Moves between items:
γ: j745->j400, j555->j772, j196->j387, j930->j600, j860->j716, j696->j148, j536->j872, j986->j130, j643->j882, j731->j620, j596->j506, j353->j539, j707->j359, j716->j822, j851->j133, j955->j302, j506->j865, j287->j986, j792->j715, j904->j482, j763->j850, j375->j953, j663->j137, j482->j430, j539->j354, j274->j187, j81->j651, j664->j267, j151->j657, j822->j172, j863->j214, j252->j111, j614->j389, j705->j681, j240->j874, j488->j637, j600->j615, j954->j745, j90->j402, j953->j760, j279->j831, j854->j76, j452->j465, j461->j838, j945->j315, j302->j954, j623->j353, j932->j536, j257->j623, j654->j90, j872->j790, j315->j296, j726->j656, j683->j589, j402->j663, j881->j827, j715->j60, j615->j555, j57->j481, j127->j88, j214->j860, j577->j497, j264->j403, j403->j452, j760->j797, j60->j696, j294->j614, j637->j127, j481->j726, j326->j375, j389->j849, j995->j577, j512->j264, j874->j326, j620->j858, j564->j914, j850->j945, j497->j488, j772->j919, j827->j596, j849->j196, j187->j240, j130->j606, j172->j257, j400->j932, j76->j664, j796->j616, j606->j863, j858->j89, j465->j151, j148->j796, j359->j763, j12->j731, j721->j955, j616->j707, j656->j274, j387->j571, j518->j279, j659->j518, j582->j904, j296->j405, j89->j916, j327->j12, j328->j951, j790->j659, j405->j252, j838->j81, j137->j294, j919->j564, j797->j287, j951->j792, j831->j654, j681->j709, j865->j328, j882->j721, j914->j327, j657->j582, j133->j705, j651->j643, j88->j512, j354->j930, j571->j854, j430->j409, j589->j851, j267->j683, j111->j995, j409->j881, j916->j57, j709->j461
α: j745->j430, j555->j683, j196->j850, j930->j76, j860->j137, j696->j620, j536->j827, j986->j831, j643->j465, j731->j461, j596->j555, j353->j387, j707->j57, j716->j294, j851->j497, j955->j582, j506->j772, j287->j279, j792->j327, j904->j353, j763->j726, j375->j872, j663->j148, j482->j539, j539->j571, j274->j954, j81->j403, j664->j252, j151->j172, j822->j614, j863->j402, j252->j326, j614->j707, j705->j637, j240->j400, j488->j287, j600->j664, j954->j482, j90->j60, j953->j790, j279->j951, j854->j296, j452->j716, j461->j512, j945->j274, j302->j904, j623->j196, j932->j881, j257->j849, j654->j715, j872->j596, j315->j187, j726->j955, j683->j995, j402->j696, j881->j600, j715->j12, j615->j267, j57->j882, j127->j130, j214->j663, j577->j760, j264->j214, j403->j860, j760->j659, j60->j731, j294->j616, j637->j986, j481->j721, j326->j536, j389->j359, j995->j953, j512->j863, j874->j932, j620->j838, j564->j133, j850->j656, j497->j797, j772->j589, j827->j615, j849->j763, j187->j745, j130->j654, j172->j389, j400->j409, j76->j405, j796->j89, j606->j90, j858->j81, j465->j822, j148->j858, j359->j481, j12->j709, j721->j657, j616->j916, j656->j302, j387->j945, j518->j328, j659->j865, j582->j623, j296->j240, j89->j651, j327->j681, j328->j564, j790->j506, j405->j874, j838->j264, j137->j796, j919->j851, j797->j518, j951->j914, j831->j792, j681->j127, j865->j919, j882->j151, j914->j705, j657->j257, j133->j488, j651->j452, j88->j606, j354->j854, j571->j315, j430->j354, j589->j577, j267->j111, j111->j375, j409->j930, j916->j643, j709->j88
φ: j745->j854, j555->j953, j196->j302, j930->j874, j860->j89, j696->j264, j536->j267, j986->j327, j643->j614, j731->j863, j596->j995, j353->j274, j707->j151, j716->j916, j851->j518, j955->j196, j506->j577, j287->j914, j792->j127, j904->j945, j763->j582, j375->j555, j663->j81, j482->j315, j539->j187, j274->j539, j81->j137, j664->j536, j151->j359, j822->j57, j863->j620, j252->j827, j614->j882, j705->j831, j240->j930, j488->j951, j600->j326, j954->j571, j90->j461, j953->j772, j279->j705, j854->j400, j452->j616, j461->j402, j945->j482, j302->j387, j623->j656, j932->j664, j257->j726, j654->j709, j872->j683, j315->j430, j726->j623, j683->j790, j402->j838, j881->j252, j715->j88, j615->j375, j57->j172, j127->j715, j214->j858, j577->j865, j264->j148, j403->j796, j760->j919, j60->j512, j294->j643, j637->j792, j481->j257, j326->j615, j389->j721, j995->j506, j512->j696, j874->j600, j620->j214, j564->j287, j850->j904, j497->j328, j772->j760, j827->j111, j849->j955, j187->j354, j130->j12, j172->j481, j400->j76, j76->j932, j796->j452, j606->j731, j858->j860, j465->j707, j148->j403, j359->j657, j12->j606, j721->j849, j616->j465, j656->j353, j387->j954, j518->j133, j659->j851, j582->j850, j296->j409, j89->j716, j327->j130, j328->j488, j790->j589, j405->j881, j838->j663, j137->j651, j919->j797, j797->j564, j951->j637, j831->j681, j681->j654, j865->j497, j882->j389, j914->j986, j657->j763, j133->j279, j651->j294, j88->j60, j354->j240, j571->j745, j430->j296, j589->j659, j267->j872, j111->j596, j409->j405, j916->j822, j709->j90
σ: j745->j187, j555->j596, j196->j623, j930->j409, j860->j403, j696->j402, j536->j326, j986->j637, j643->j916, j731->j60, j596->j872, j353->j904, j707->j614, j716->j452, j851->j919, j955->j726, j506->j790, j287->j488, j792->j831, j904->j302, j763->j849, j375->j111, j663->j214, j482->j954, j539->j482, j274->j945, j81->j858, j664->j600, j151->j882, j822->j465, j863->j512, j252->j664, j614->j822, j705->j914, j240->j296, j488->j133, j600->j881, j954->j274, j90->j606, j953->j995, j279->j287, j854->j354, j452->j651, j461->j731, j945->j387, j302->j656, j623->j582, j932->j874, j257->j657, j654->j130, j872->j375, j315->j571, j726->j763, j683->j555, j402->j863, j881->j932, j715->j654, j615->j827, j57->j707, j127->j681, j214->j264, j577->j589, j264->j838, j403->j81, j760->j577, j60->j90, j294->j716, j637->j705, j481->j359, j326->j252, j389->j172, j995->j683, j512->j461, j874->j405, j620->j696, j564->j328, j850->j196, j497->j851, j772->j506, j827->j536, j849->j257, j187->j315, j130->j127, j172->j151, j400->j240, j76->j930, j796->j137, j606->j88, j858->j148, j465->j643, j148->j663, j359->j389, j12->j715, j721->j481, j616->j294, j656->j850, j387->j353, j518->j797, j659->j760, j582->j955, j296->j854, j89->j796, j327->j792, j328->j518, j790->j953, j405->j76, j838->j620, j137->j860, j919->j865, j797->j497, j951->j279, j831->j986, j681->j327, j865->j659, j882->j57, j914->j951, j657->j721, j133->j564, j651->j89, j88->j709, j354->j430, j571->j539, j430->j745, j589->j772, j267->j615, j111->j267, j409->j400, j916->j616, j709->j12

The rows follow the links: the fewer symbols apart two items are, the more alike their rows tend to be.

Here are some items, each with a row of numbers. One shown again gets a slightly different row.
j881 ->  -31   -33    22   -77    52    -1   -12    20    23    39   -40   -95     2   -35  -104   -26     8    39    36   -47   -26   -33   -36   -22    85    28    52   -98    -4   -12   -22   -46   -37   -22    31   -66   -25   -10
j953 ->  -49    43     5    20    68    40   -73    30   -34    37   -25   -63   -40    46   -17    21    -5    19    24   -66     2    31   -78   -58    34   -92    68   -94    18   -33    16    27    -9    66     3     7   -42    40
j858 ->   -7   -10    25    30    38    41    36    32    39    66    45    33    61   -66   -54    -6    29   -72    47    40    11   -37    84    77   -82   -18   -60    37   -39   -16   -25    -8   -44   -32    -4   -31    65   -55
j482 ->   34   -68    -8  -109   -66   -69    52   -31    23   -49   -47   -36   -12    -6   -22   -30    -3    37   -47   -16   -25   -19     3   -11    55   138   -13     6    14    15   -29   -39    11   -81    25   -13   -20   -16
j790 ->  -53    37     2    32    69    36   -76    29   -31    29   -29   -68   -36    54   -19    33     7    11    26   -69    -2    23   -79   -58    17   -91    62   -94    20   -32     6    30   -12    54    10     9   -43    41
j252 ->  -28   -23    39   -70    62     8     7    31    41    49   -14  -102    -8    -6   -90   -38     4    41    15   -78   -28   -16   -31   -44    84    -2    32   -80   -22   -42   -26   -52   -50   -32    -3   -48     9   -15
j506 ->  -52    30     0    41    71    32   -78    20   -29    18   -24   -72   -40    54   -24    40    19     4    26   -77    -4    15   -82   -56     0   -77    57   -95    22   -31     0    33   -19    45    10    11   -48    37
j148 ->   -7   -13    23    37    38    42    21    27    38    58    44    34    68   -71   -57    -9    35   -72    54    51    10   -49    77    84   -84   -13   -55    31   -32    -1   -24    -7   -44   -27     6   -39    53   -53
j916 ->  -40    47   -33   -18   -21    65    29    61   -32    68   -52    49    45   -29    25    27   -51   -75    22    39    61    70    87    64   -66   -50   -37    40    10   -11    20    59    27    39    34    10     2    -7
j882 ->  -30     4   -48   -37   -33    24    39    47   -11    26   -78    -7    18    15    -1    49     7   -93   -10   -19    49    42    62    50  -115    29   -67    35    37   -30   -39    68    12   -51    54    25   -13   -22
j874 ->  -31   -37     7   -79    39    -5   -20    14     7    36   -56   -83     9   -49   -93   -23    -6    42    40   -21   -27   -31   -33   -16    98    38    67   -97     9    12    -4   -41   -22     1    45   -69   -38    -2
j763 ->   14    10   -43   -79  -108   -22    63     7   -23   -33   -59    29   -13    41    74     1   -55   -11   -75    -4    38    83    44    -2    -3    51   -47    78    23   -12     7    36    59   -24    11    53    -6    15
j850 ->    2   -15   -65   -81   -91   -39    20   -16   -42   -51  -102    13   -13     2    41    25   -38     4   -36    29    24    38     8    14    10   104     6    20    57    52    16    33    65    -7    65    17   -66    27
j709 ->   63   -13    41   101     9   -23     6   -54    34   -44   128    71    12   -24    28   -28    33    14     3    65   -34   -69     8    16   -20    -5   -19    58   -48    27     8   -43   -19    -5   -61     2    64   -17
j214 ->   -9   -16    15    54    43    34     1    16    20    49    39    42    68   -85   -56     6    38   -68    67    73     8   -64    66    87   -81    -8   -33    18   -22    21   -15     3   -38    -7    19   -49    31   -48
j721 ->    2     1   -31   -70   -83   -11    74    24     5   -14   -50     6   -10    52    45    17   -23   -46   -75   -40    40    72    60     8   -56    43   -76    81    16   -40   -29    36    34   -62     8    51    19    -9
j302 ->    3   -36   -60   -84   -83   -45    12   -25   -35   -55  -103    -8   -13    -1    17    25   -17    -1   -28    21    11     7     2    15     5   126    11    10    62    52    -4    25    50   -29    76     4   -74    17
j267 ->  -27    18    44   -51    54    21     6    39    24    58    10   -74   -23    27   -39   -43   -27    63    -2   -84   -14    35   -33   -71   102   -72    35   -57   -34   -64     2   -45   -33    17   -41   -13    30     8
j620 ->    0    -4     4    70    39    36   -18    -1     0    39    40    64    65  -100   -36     2    23   -51    82   106     9   -64    51    82   -56   -14    -2    15   -17    52    15    -4   -19    33    22   -49    16   -29
j240 ->   -1   -20    -3  -100   -16   -26    11    -8    -9     7   -49   -21     4   -51   -27   -54   -59    80     7    22   -15     7   -19   -19   146    46    69   -52     1    39    36   -51    20    36    25   -48   -27    18
j760 ->  -25    12     9    64    71    10   -67     6    -1    -6    10   -80   -50    81   -23    44    59    -5     4   -99   -12   -13   -88   -64   -35   -56    18   -69    16   -49   -32    29   -35    -7   -12    25   -29    17
j663 ->  -11   -13    19    46    40    45    14    20    31    53    40    36    69   -83   -55     2    39   -71    64    60     7   -54    73    86   -78   -16   -43    25   -27    12   -18    -5   -42   -19    15   -43    42   -50
j497 ->   11    20    29    82    37    -8   -39   -17    16   -35    61   -38   -64   105    33    21    43    15   -37   -92   -20     2   -80   -79   -26   -65    -5   -14    -8   -61   -21     9   -20   -19   -64    55    13    20
j854 ->    9   -24     3  -111   -35   -36    32   -16    -3    -8   -36   -15    -3   -40   -12   -61   -59    87   -14    20   -21    13    -5   -25   152    57    54   -28    -9    33    33   -60    23    22     9   -41   -12    16
j623 ->    4     1   -61   -77  -103   -35    31   -12   -46   -44   -90    25   -14    15    64    15   -53     2   -50    29    33    62    20     9    14    82    -6    36    51    32    17    40    69     7    46    31   -56    27
j919 ->   -7    17    21    76    50     0   -47    -7    14   -24    43   -58   -58   102    10    31    61     0   -22  -102   -26    -5   -83   -72   -37   -60    -4   -39     5   -62   -34    16   -30   -23   -42    46     0    17
j328 ->   23    35    24    95    20   -10   -43   -33    -2   -48    74     5   -62   100    70    12    22    34   -45   -55   -20    10   -69   -73   -10   -73     8     6   -10   -32     4     9     2    20   -75    62    13    37
j353 ->   10   -52   -51   -93   -75   -57    21   -28   -14   -56   -92   -28   -10    -7    -4    17     1     4   -22    10    -2   -14    -5    11     7   140     3     2    58    46   -18    10    34   -55    67    -4   -62     4

Each walk starts at a row. The symbols on each line, taken left to right, move it on to the next item.
Each answer is a row, close to the row of the item it stands for.
   7     1   -36   -75   -90   -18    75    19    -1   -14   -47    15    -8    51    52     8   -36   -36   -79   -30    34    76    56     4   -42    45   -72    81    16   -35   -23    33    34   -57     2    56    13    -4
γ σ α φ σ φ φ φ
  26   -67   -19  -102   -65   -68    45   -30    25   -53   -54   -36    -9    -7   -24   -18     5    30   -43   -11   -20   -27     0    -8    43   140    -9     6    24    21   -32   -31    12   -82    32   -15   -25   -15
α α α σ φ φ
  19   -27     5  -111   -43   -41    41   -11     4   -13   -30   -11    -6   -38    -6   -65   -62    90   -25    15   -17    14    -4   -29   145    65    40   -17   -12    27    32   -67    22     9     1   -32    -8    10
 -48    36   -46   -21   -20    54    20    63   -37    61   -68    33    39   -18    10    42   -30   -89    20    27    65    62    73    66   -87   -32   -42    31    29    -4     7    69    26    24    56    10   -12    -7
σ α σ σ σ σ α α σ
 -40    49   -26   -15   -19    69    34    62   -28    71   -37    55    49   -31    24    13   -50   -67    16    37    64    75    91    64   -58   -59   -37    50    -2   -15    23    50    19    45    21     9    24    -6
γ α α γ φ
  10     7   -42   -81  -102   -22    69    10   -13   -26   -54    22   -13    50    69     5   -50   -18   -75   -14    37    85    51     3   -15    47   -55    79    22   -19     0    32    56   -34     6    50     1     9
 -15    39    10    -8    -4    56    57    58    10    80    13    61    51   -32    14   -19   -43   -61     9    32    45    61   101    58   -45   -67   -65    70   -37   -28    14    12    -3    22   -17     7    70   -25
φ α σ α α γ
 -40     6   -48   -34   -28    33    26    48   -18    31   -78    -2    24     1    -8    58     5   -98    -3   -13    55    38    59    55  -113    17   -61    33    37   -24   -31    72    11   -34    55    23   -16   -19
γ σ α γ σ γ γ γ
  38   -48     8  -113   -66   -68    62   -27    26   -38   -25   -28   -14   -18   -11   -56   -30    72   -50    -7   -28    -8     3   -22   105   105     4     7    -8     8   -10   -63    14   -52     1   -18     7   -13
 -12    13    20    69    58     6   -56    -7    12   -20    32   -69   -56    96    -6    42    60    -3   -14  -106   -24    -9   -82   -70   -42   -59     5   -48     8   -61   -39    20   -33   -26   -33    38    -7    14
σ γ α σ σ
  20    23    26    86    34    -5   -38   -26     6   -40    66   -23   -62   108    48    14    38    23   -44   -79   -22     4   -72   -82   -20   -68    -3    -7   -13   -50   -12     9   -15   -10   -71    54    15    25
σ α φ σ α
  28    40    21   100    14   -10   -46   -39   -11   -56    73    15   -59    94    80    14    18    37   -33   -37   -24    14   -74   -73    -5   -76    14     6    -9   -25    18     6     8    31   -70    62     5    41
  -8   -20    -5  -100    -5   -21    -2    -3   -15    13   -53   -31     3   -58   -41   -47   -53    76    19    22   -15     3   -22   -17   139    45    75   -61     5    41    35   -49    11    42    31   -54   -34    15
α σ γ γ α σ
 -25    -9    45   -64    55    12    10    36    43    49    -2   -95   -17    15   -72   -43   -10    51     5   -89   -23     6   -29   -54    96   -32    28   -66   -32   -60   -23   -53   -48   -20   -24   -37    26    -8
φ γ φ γ
 -20    14    14    65    66     9   -62     2     2   -14    14   -75   -57    93   -15    38    60    -7    -6  -104   -21   -14   -87   -68   -43   -58    13   -59    16   -54   -36    26   -32   -21   -21    36   -20    16
  -7    15    25     2    11    50    63    46    35    74    38    46    62   -42   -12   -20   -11   -58    16    26    32    17    99    63   -54   -52   -71    67   -48   -36   -10    -5   -24   -14   -27    -8    83   -45
γ α γ φ γ γ γ α α
  12   -55   -44   -94   -67   -62    28   -26    -4   -58   -83   -31    -7    -9   -13    15     5    10   -28     4    -5   -20    -3     7    15   142     0    -4    48    36   -24    -1    30   -67    65   -10   -57    -1
α σ σ φ γ
  30   -42     8  -116   -58   -60    58   -26    30   -33   -27   -21    -9   -19    -7   -63   -42    78   -46    -6   -27     0     2   -27   120    96    13     5   -16    18     3   -61    18   -40    -8   -23     6    -2
  34   -60    -5  -111   -61   -69    59   -27    29   -47   -37   -36   -11   -11   -23   -41    -8    52   -49   -16   -27   -15     2   -16    69   128    -9    10     4    14   -25   -44    12   -79    14   -18    -3   -13
γ φ φ γ σ σ γ α
 -23    -2    47   -60    53    11     9    38    39    56     5   -86   -18    16   -62   -46   -13    52     2   -91   -22    17   -30   -59    93   -43    25   -66   -37   -68   -15   -55   -44    -7   -31   -26    30    -6
γ σ γ φ φ φ
   2    14    29    75    44    -4   -44   -15    12   -29    52   -46   -62   107    19    30    51     8   -29  -100   -24    -6   -75   -75   -30   -59    -6   -21     2   -62   -28    13   -30   -22   -54    51     7    16
   2   -22     3  -107   -31   -32    16    -9    -6    -2   -47   -17     4   -52   -17   -57   -67    83    -3    22   -17    13    -9   -19   149    52    62   -40    -7    39    37   -56    20    31    16   -42   -25    15
α φ σ α φ γ
 -26   -19    42   -70    57     6    10    34    43    48   -10   -96   -10     4   -88   -39     0    44     6   -84   -28   -11   -29   -51    90   -15    27   -76   -27   -52   -25   -49   -47   -27   -13   -42    21   -16
φ α σ α α γ
 -50    45     9    17    68    38   -67    35   -32    41   -20   -54   -32    42   -13    15   -18    29    26   -68     0    42   -73   -60    51  -100    66   -87    11   -30    25    18   -10    70    -2     4   -35    41
